Below is a small trained network, with its code and all its weights. Each question gives an input and a class and asks what happens when units are switched off, that is, made to give their printed mean instead of their output.

import numpy as np


def w(rows, s, z=0):
    codes = np.array(rows[::2]) - 128.0
    scale = np.full(codes.shape[1], s)
    scale[-1] = z or s
    return codes * scale


def f(y):
    return y / 2 * (1 + np.tanh(0.7978845608 * (y + 0.044715 * y**3)))


def log_softmax(a):
    a = a - a.max(-1, keepdims=True)
    return a - np.log(np.exp(a).sum(-1, keepdims=True))


def net(x, mask):
    res = np.array(x, float).reshape(1, 6) / 4 @ E
    y = f(res @ A[0][:, :-1].T + A[0][:, -1])
    res = res + np.where(mask, y, B[0][:, -1]) @ B[0][:, :-1]
    return log_softmax(res[-1] @ U[:, :-1].T + U[:, -1])


A, B = {}, {}
E = w([
[76,63,201,162,104,173,54,187],'x0',
[131,163,126,135,120,154,126,128],'x1',
[173,31,74,153,40,196,190,177],'x2',
[130,119,161,88,246,176,199,198],'x3',
[171,117,139,125,141,104,107,143],'x4',
[111,99,143,127,120,115,156,115],'x5',
],0.012)
A[0] = w([
[96,164,130,144,57,66,117,103,120],'n1',
[76,188,202,98,173,61,112,89,67],'n2',
[162,157,92,84,135,98,222,96,60],'n3',
[121,130,145,162,156,186,152,91,103],'n4',
[63,99,189,140,117,172,55,205,105],'n5',
[207,119,91,113,91,165,193,119,78],'n6',
[189,69,94,188,97,193,145,158,4],'n7',
[108,166,179,125,190,109,110,92,42],'n8',
[147,131,123,80,130,164,97,140,251],'n9',
[126,164,129,221,51,99,101,76,144],'n10',
[167,154,69,100,129,86,173,58,101],'n11',
[140,84,43,101,80,138,177,201,102],'n12',
[132,202,217,118,152,93,138,75,16],'n13',
[134,130,173,94,211,184,187,176,87],'n14',
[179,88,64,123,72,161,186,210,76],'n15',
[127,167,155,117,166,111,100,154,105],'n16',
[169,182,53,65,164,154,146,118,67],'n17',
[141,117,188,125,192,161,195,136,173],'n18',
[156,135,158,123,140,142,92,48,54],'n19',
[61,90,250,174,99,183,38,185,68],'n20',
[97,139,132,151,24,71,107,72,158],'n21',
[92,70,218,141,136,202,64,129,74],'n22',
[84,151,143,100,212,185,176,204,125],'n23',
[112,127,149,88,207,159,179,191,107],'n24',
[178,158,58,55,150,109,192,63,108],'n25',
[94,138,117,135,192,113,87,98,48],'n26',
[181,149,96,156,179,100,189,59,107],'n27',
[76,180,168,118,174,79,111,93,93],'n28',
[122,140,180,107,204,166,196,176,145],'n29',
[102,155,157,114,156,131,93,106,34],'n30',
[124,127,111,176,27,74,35,49,179],'n31',
],0.011,0.0028)
B[0] = w([
[124,104,88,105,94,89,109,160,189],'n1',
[47,105,210,47,68,207,168,119,210],'n2',
[126,191,89,191,174,127,189,71,194],'n3',
[146,161,123,140,122,158,101,137,137],'n4',
[135,198,140,204,232,81,234,67,212],'n5',
[84,145,180,137,120,180,158,109,189],'n6',
[69,137,206,52,72,174,123,92,199],'n7',
[75,88,186,111,83,165,120,89,182],'n8',
[130,141,124,146,132,150,118,141,146],'n9',
[196,130,51,84,84,82,92,176,213],'n10',
[188,132,96,189,175,84,185,79,199],'n11',
[46,138,171,96,47,209,186,90,202],'n12',
[47,160,186,123,99,184,138,116,187],'n13',
[166,88,97,75,134,106,80,227,207],'n14',
[48,156,224,73,47,184,109,109,215],'n15',
[98,105,155,141,108,123,125,128,165],'n16',
[139,140,107,142,163,132,146,91,185],'n17',
[192,84,80,88,96,69,33,166,189],'n18',
[105,105,124,107,110,132,138,95,149],'n19',
[172,183,111,254,217,96,189,60,240],'n20',
[125,93,33,64,122,115,83,177,221],'n21',
[157,180,154,240,215,83,175,58,203],'n22',
[190,67,76,96,95,84,59,183,210],'n23',
[173,118,82,78,86,56,78,169,202],'n24',
[187,191,126,223,207,72,198,82,212],'n25',
[69,122,176,144,56,146,122,100,164],'n26',
[183,188,101,202,205,114,193,97,190],'n27',
[65,126,200,107,69,208,149,112,196],'n28',
[189,75,86,97,109,61,56,213,206],'n29',
[129,131,157,94,84,166,150,115,159],'n30',
[182,46,41,87,85,78,59,200,255],'n31',
],0.0089,0.018)
U = w([
[189,72,33,18,81,72,26,211,196],'0',
[166,204,123,167,213,84,199,45,152],'1',
[23,123,255,13,40,218,117,89,4],'2',
],0.01,0.0014)

Each question gives the input, the list of numbers given to net, and the class t.
The units are the neurons (one row each of A and B). Each row of codes is followed by its name. A weight is (code - 128) times the scale printed after its matrix; where a second scale follows, it is the last column's (A, B and U).
mask holds one flag per neuron, in row order. A switched-off neuron (its flag False) gives its mean, the last column of its row in B, instead of its output. The means were averaged over made-up inputs and are rounded, as every weight is.
A unit's drop is (log p(t) with every unit on - log p(t) with that unit switched off) / (log p(t) with every unit on - log p(t) with every unit switched off).
most important unit: the unit with the biggest drop
top k neurons: the k neurons with the biggest drops, biggest first
drop of u: that unit's drop, to one decimal
input [-7,1,7,-3,-5,1], class 1: most important unit : n25
input [6,8,2,5,-3,-3], class 1: top 2 neurons : n5, n20
input [8,3,8,1,4,-7], class 1: top 2 neurons : n20, n5
input [7,-8,3,-6,0,2], class 1: top 2 neurons : n20, n5
input [6,-8,-7,6,3,-6], class 2: top 4 neurons : n2, n28, n31, n8
input [-8,5,0,8,-6,-4], class 0: top 3 neurons : n23, n29, n14
input [4,3,-6,6,-1,-4], class 0: top 4 neurons : n23, n29, n14, n24
input [-5,7,-8,-7,-4,-5], class 2: top 2 neurons : n2, n28
input [8,-1,8,-5,6,-1], class 1: top 3 neurons : n20, n5, n22
input [0,3,-3,3,-7,-1], class 0: top 3 neurons : n15, n23, n12
input [3,-2,-7,6,-3,0], class 2: top 4 neurons : n2, n28, n31, n8
input [-6,-3,2,-5,2,4], class 1: drop of n14 : 0.1
input [-1,-5,-7,8,-6,-3], class 0: drop of n23 : 0.4
input [-8,-5,4,8,-1,-7], class 0: drop of n14 : 6.3
input [-7,5,-2,-7,-1,-3], class 0: most important unit : n31
